Below is a small trained network, with its code and all its weights. Each question gives an input and a class and asks what happens when units are switched off, that is, made to give their printed mean instead of their output.

import numpy as np


def w(rows, s, z=0):
    codes = np.array(rows[::2]) - 128.0
    scale = np.full(codes.shape[1], s)
    scale[-1] = z or s
    return codes * scale


def f(y):
    return np.maximum(y, 0)


def log_softmax(a):
    a = a - a.max(-1, keepdims=True)
    return a - np.log(np.exp(a).sum(-1, keepdims=True))


def net(x, mask):
    res = np.array(x, float).reshape(1, 5) / 4 @ E
    y = f(res @ A[0][:, :-1].T + A[0][:, -1])
    res = res + np.where(mask, y, B[0][:, -1]) @ B[0][:, :-1]
    return log_softmax(res[-1] @ U[:, :-1].T + U[:, -1])


A, B = {}, {}
E = w([
[128,125,128,128,127],'x0',
[32,131,123,162,2],'x1',
[99,246,245,110,98],'x2',
[176,163,28,4,53],'x3',
[138,204,20,179,190],'x4',
],0.0079)
A[0] = w([
[140,156,123,75,98,104],'N1',
[113,34,84,120,151,108],'N2',
[180,134,117,64,110,96],'N3',
[178,166,100,56,85,83],'N4',
[149,177,197,151,124,110],'N5',
[134,163,77,106,107,169],'N6',
[164,76,75,114,134,148],'N7',
[119,203,183,79,138,82],'N8',
[102,81,103,161,57,129],'N9',
[100,30,198,36,98,87],'N10',
[113,246,142,75,122,124],'N11',
[115,137,167,202,159,141],'N12',
[214,117,158,78,216,114],'N13',
[61,160,77,158,118,255],'N14',
],0.011,0.0074)
B[0] = w([
[130,67,144,141,126,182],'N1',
[179,179,61,194,50,211],'N2',
[142,108,146,129,129,191],'N3',
[135,38,156,144,116,215],'N4',
[188,126,89,173,115,188],'N5',
[144,73,171,102,161,212],'N6',
[151,154,154,137,133,214],'N7',
[149,151,61,195,93,189],'N8',
[145,176,199,145,109,213],'N9',
[167,173,110,90,244,238],'N10',
[168,137,109,137,129,218],'N11',
[154,25,131,142,125,218],'N12',
[72,177,230,96,77,219],'N13',
[125,154,188,73,181,254],'N14',
],0.011,0.0089)
U = w([
[160,151,117,94,226,228],'0',
[152,6,147,134,117,32],'1',
[201,171,78,160,52,42],'2',
[90,182,203,93,80,120],'3',
[139,129,136,97,157,253],'4',
[72,143,117,81,152,75],'5',
],0.013,0.0057)

Each question gives the input, the list of numbers given to net, and the class t.
The units are the neurons (one row each of A and B). Each row of codes is followed by its name. A weight is (code - 128) times the scale printed after its matrix; where a second scale follows, it is the last column's (A, B and U).
mask holds one flag per neuron, in row order. A switched-off neuron (its flag False) gives its mean, the last column of its row in B, instead of its output. The means were averaged over made-up inputs and are rounded, as every weight is.
A unit's drop is (log p(t) with every unit on - log p(t) with that unit switched off) / (log p(t) with every unit on - log p(t) with every unit switched off).
The circuit of an input: a set's keep is (log p(t) with only the set's units on - log p(t) with every unit switched off) / (log p(t) with every unit on - log p(t) with every unit switched off). Starting from the 12 units with the biggest drops (on a tie, the unit counted first), units are removed one at a time, each time the one whose removal leaves the highest keep (on an exact tie, the one counted first), for as long as the keep stays at least 0.8.
circuit, biggest first: the units of the circuit, biggest drop first
k most important neurons: the k neurons with the biggest drops, biggest first
drop of u: that unit's drop, to one decimal
input [3,-8,4,-4,-2], class 3: circuit, biggest first -> (N13)
input [6,6,-4,5,6], class 0: 4 most important neurons -> (N14 N13 N6 N12)
input [-8,2,-3,-7,-8], class 0: 2 most important neurons -> (N10 N4)
input [7,-8,-5,8,3], class 1: 2 most important neurons -> (N4 N6)
input [8,6,0,8,7], class 1: 4 most important neurons -> (N4 N10 N6 N1)
input [-5,-3,-5,-8,7], class 1: 2 most important neurons -> (N12 N10)
input [6,-4,-3,5,3], class 4: circuit, biggest first -> (N13 N10)
input [-1,6,-4,7,0], class 1: 2 most important neurons -> (N4 N13)
input [-8,-6,-8,-6,-6], class 2: 2 most important neurons -> (N2 N14)
input [-5,-4,-6,0,2], class 2: 2 most important neurons -> (N2 N10)
input [-6,6,4,7,0], class 1: circuit, biggest first -> (N4 N1)
input [7,-7,1,-2,4], class 3: 2 most important neurons -> (N13 N10)
input [3,-2,4,-5,-2], class 1: 3 most important neurons -> (N12 N2 N10)
input [7,-1,5,-7,0], class 1: circuit, biggest first -> (N12)
input [0,-6,-5,4,5], class 3: circuit, biggest first -> (N13 N10)
input [-8,-8,6,-5,7], class 3: 3 most important neurons -> (N13 N10 N2)
input [6,-3,-4,4,5], class 4: 2 most important neurons -> (N10 N13)
input [7,6,3,-3,-3], class 4: 4 most important neurons -> (N13 N10 N5 N12)
input [-6,-3,8,-1,6], class 2: 3 most important neurons -> (N8 N10 N5)
input [-4,2,8,8,-2], class 1: circuit, biggest first -> (N4 N1)
input [8,5,4,-3,-2], class 4: circuit, biggest first -> (N13)
input [-5,5,-6,5,8], class 0: 2 most important neurons -> (N14 N6)
input [2,-5,-5,7,4], class 1: circuit, biggest first -> (N4 N10)
input [1,3,5,8,6], class 1: circuit, biggest first -> (N4 N6)
input [-1,5,-6,7,0], class 1: drop of N6 -> 0.9
input [8,4,8,-2,-8], class 0: drop of N10 -> 0.9
input [-5,4,8,4,3], class 2: circuit, biggest first -> (N8)
input [8,-1,7,7,-8], class 0: drop of N10 -> 1.7
input [-3,-1,-8,-3,-7], class 2: drop of N14 -> 0.2
